Here is a tiny trained network, its code and every weight. The questions are about switching its units off for an input and a target symbol, where a switched-off unit gives its printed mean instead of its output.

import numpy as np


def w(rows, s, z=0):
    codes = np.array(rows[::2]) - 128.0
    scale = np.full(codes.shape[1], s)
    scale[-1] = z or s
    return codes * scale


def norm(h):
    return h / np.sqrt((h * h).mean(-1, keepdims=True) + 1e-5)


def f(y):
    return y / 2 * (1 + np.tanh(0.7978845608 * (y + 0.044715 * y**3)))


def softmax(a):
    e = np.exp(a - a.max(-1, keepdims=True))
    return e / e.sum(-1, keepdims=True)


def log_softmax(a):
    a = a - a.max(-1, keepdims=True)
    return a - np.log(np.exp(a).sum(-1, keepdims=True))


def net(x, mask):
    ids = ['αβγεζηθμξπστφψω'.index(c) for c in x.split()]
    T = len(ids)
    res = E[ids] + P[:T]
    r = norm(res)
    for j in range(2):
        rows = slice(2 * j, 2 * j + 2)
        q, k, v = (r @ M[0][rows].T for M in (Q, K, V))
        z = softmax(np.where(np.tri(T) > 0, q @ k.T / 2**0.5, -1e9)) @ v
        o = O[0][rows]
        res = res + np.where(mask[j], z, o[:, -1]) @ o[:, :-1]
    y = f(norm(res) @ A[0][:, :-1].T + A[0][:, -1])
    res = res + np.where(mask[2:6], y, B[0][:, -1]) @ B[0][:, :-1]
    return log_softmax(norm(res)[-1] @ U[:, :-1].T + U[:, -1])


Q, K, V, O, A, B = {}, {}, {}, {}, {}, {}
E = w([
[179,200,126,138,159,130,167,118,96,124],'α',
[117,176,182,121,178,159,180,125,51,140],'β',
[135,88,103,162,145,216,75,86,104,123],'γ',
[96,126,141,142,167,93,162,159,43,168],'ε',
[180,193,117,146,117,156,190,122,97,139],'ζ',
[212,204,145,131,202,135,178,67,99,103],'η',
[148,169,98,173,113,139,171,148,52,189],'θ',
[181,197,80,136,165,74,125,105,80,150],'μ',
[153,121,106,103,153,167,88,53,170,54],'ξ',
[112,61,138,147,181,130,115,79,189,99],'π',
[114,133,137,98,151,6,157,141,109,116],'σ',
[133,177,68,158,113,23,151,100,121,164],'τ',
[230,144,78,103,100,74,172,179,106,128],'φ',
[98,172,92,93,112,160,76,170,178,116],'ψ',
[118,129,107,124,121,149,136,182,212,141],'ω',
],0.022)
P = w([
[148,193,192,229,182,114,113,153,107,83],'0',
[111,146,156,36,200,163,185,72,73,209],'1',
[75,154,89,142,233,179,212,138,90,98],'2',
[153,132,191,173,55,99,62,164,141,135],'3',
[116,92,78,5,151,110,142,99,130,220],'4',
[80,112,24,145,170,127,158,177,147,87],'5',
[136,106,190,124,91,131,51,134,151,150],'6',
[106,85,89,39,115,149,122,109,159,183],'7',
],0.021)
Q[0] = w([
[156,99,154,25,93,130,95,57,121,222],'head 1',
[167,127,248,197,28,91,49,108,87,80],'head 1',
[86,125,3,54,226,146,209,171,156,150],'head 2',
[149,108,138,20,82,134,132,71,140,215],'head 2',
],0.057)
K[0] = w([
[103,100,151,137,179,246,93,87,127,103],'head 1',
[168,191,189,162,179,124,185,95,2,121],'head 1',
[107,80,51,84,65,131,66,171,230,133],'head 2',
[89,78,152,138,185,238,95,73,133,98],'head 2',
],0.067)
V[0] = w([
[104,214,80,138,147,186,47,193,108,212],'head 1',
[94,222,98,27,108,123,18,126,36,28],'head 1',
[142,64,74,218,106,141,107,10,64,145],'head 2',
[2,225,126,140,101,80,120,61,181,148],'head 2',
],0.027)
O[0] = w([
[168,203,106,158,65,118,176,203,94,246,255],'head 1',
[91,223,104,88,70,144,70,136,5,130,86],'head 1',
[148,90,62,224,125,172,97,44,97,225,35],'head 2',
[72,171,130,100,194,126,96,132,230,181,154],'head 2',
],0.011,0.0092)
A[0] = w([
[157,120,225,103,79,118,78,112,142,170,201],'neuron 1',
[193,140,254,200,108,118,9,161,137,133,254],'neuron 2',
[149,145,186,97,101,125,90,139,137,154,142],'neuron 3',
[122,129,166,99,70,140,111,107,132,160,197],'neuron 4',
],0.074,0.0095)
B[0] = w([
[154,119,94,68,154,170,135,165,99,180,197],'neuron 1',
[79,106,127,255,91,158,70,134,132,102,252],'neuron 2',
[119,126,126,176,95,124,135,99,135,134,211],'neuron 3',
[126,113,145,108,158,119,106,145,142,89,187],'neuron 4',
],0.064,0.037)
U = w([
[116,176,160,216,65,145,110,118,164,63,225],'α',
[78,78,132,146,143,241,173,191,95,116,96],'β',
[211,78,129,130,138,116,61,117,81,162,151],'γ',
[46,80,178,140,161,55,172,144,78,160,59],'ε',
[188,149,232,164,149,116,153,223,224,68,13],'ζ',
[140,196,73,83,107,195,124,9,105,86,193],'η',
[182,151,156,161,208,116,137,189,115,144,63],'θ',
[177,177,172,133,131,39,43,91,151,141,134],'μ',
[71,130,117,56,177,120,85,137,142,50,167],'ξ',
[119,45,125,127,158,122,174,54,175,98,139],'π',
[30,94,102,75,81,113,168,64,104,143,170],'σ',
[79,181,57,146,219,82,101,121,186,174,2],'τ',
[122,68,96,108,74,115,204,131,64,32,90],'φ',
[137,201,96,59,99,151,63,173,119,170,139],'ψ',
[180,100,100,124,68,156,198,116,168,199,101],'ω',
],0.012,0.0052)

Each question gives the input, a string of symbols that net reads in full, and the target symbol t.
The units are the heads (2 rows each of Q, K, V and O) and the neurons (one row each of A and B). Each row of codes is followed by its name. A weight is (code - 128) times the scale printed after its matrix; where a second scale follows, it is the last column's (O, A, B and U).
mask holds one flag per unit, heads first, then neurons. A switched-off unit (its flag False) gives its mean, the last column of its rows in O or B, instead of its output. The means were averaged over made-up inputs and are rounded, as every weight is.
A unit's drop is (log p(t) with every unit on - log p(t) with that unit switched off) / (log p(t) with every unit on - log p(t) with every unit switched off).
The circuit of an input: a set's keep is (log p(t) with only the set's units on - log p(t) with every unit switched off) / (log p(t) with every unit on - log p(t) with every unit switched off). Starting from all 6 units, units are removed one at a time, each time the one whose removal leaves the highest keep (on an exact tie, the one counted first), for as long as the keep stays at least 0.8.
units of the circuit, in order: the units of the circuit, biggest drop first
unit that matters most: the unit with the biggest drop
k most important neurons: the k neurons with the biggest drops, biggest first
which heads matter: for each layer, one digit per head in row order, 1 if its drop is at least 0.15 and else 0, layers parted by /
input γ φ π φ α, target π: units of the circuit, in order	[neuron 2; head 1]
input ξ α σ π γ σ, target ξ: which heads matter	10
input β θ α π ε π, target π: units of the circuit, in order	[neuron 2; head 1]
input ω σ ξ ξ β γ η μ, target γ: which heads matter	01
input ζ τ ξ α ζ θ ω μ, target ω: units of the circuit, in order	[neuron 2; neuron 3]
input π ξ θ σ μ π σ σ, target π: units of the circuit, in order	[head 1; neuron 2]
input ω τ ζ ψ σ, target ψ: which heads matter	10
input σ π θ η η μ, target ψ: unit that matters most	neuron 2
input γ ω τ μ φ, target ω: 2 most important neurons	[neuron 2; neuron 4]
input ζ σ π β η, target π: units of the circuit, in order	[neuron 2; head 1]
input ω θ β ζ ξ μ σ ζ, target ξ: which heads matter	00
input ψ ξ ε φ ψ, target ψ: which heads matter	10
input ξ ψ σ β μ ω, target ζ: units of the circuit, in order	[neuron 2; neuron 1; head 2]
input σ θ ζ, target ξ: units of the circuit, in order	[neuron 2; neuron 3; head 1]
input μ σ η θ β θ σ, target β: which heads matter	00
input θ α τ ε σ, target σ: which heads matter	11
input ω γ ω α ζ φ σ η, target ω: which heads matter	10
input ω ε η θ σ ε, target ξ: 2 most important neurons	[neuron 2; neuron 3]
input ζ φ η, target φ: which heads matter	01
input φ μ γ, target φ: units of the circuit, in order	[neuron 2; head 2; neuron 1]
input γ θ η, target ω: 3 most important neurons	[neuron 2; neuron 4; neuron 1]
input τ π ζ, target τ: which heads matter	01
input ζ τ σ, target τ: which heads matter	01
input ω ε σ ε μ σ ζ ξ, target ξ: which heads matter	00
input π ψ ξ η τ, target ξ: which heads matter	10
input θ μ α, target ψ: units of the circuit, in order	[neuron 2; head 1]
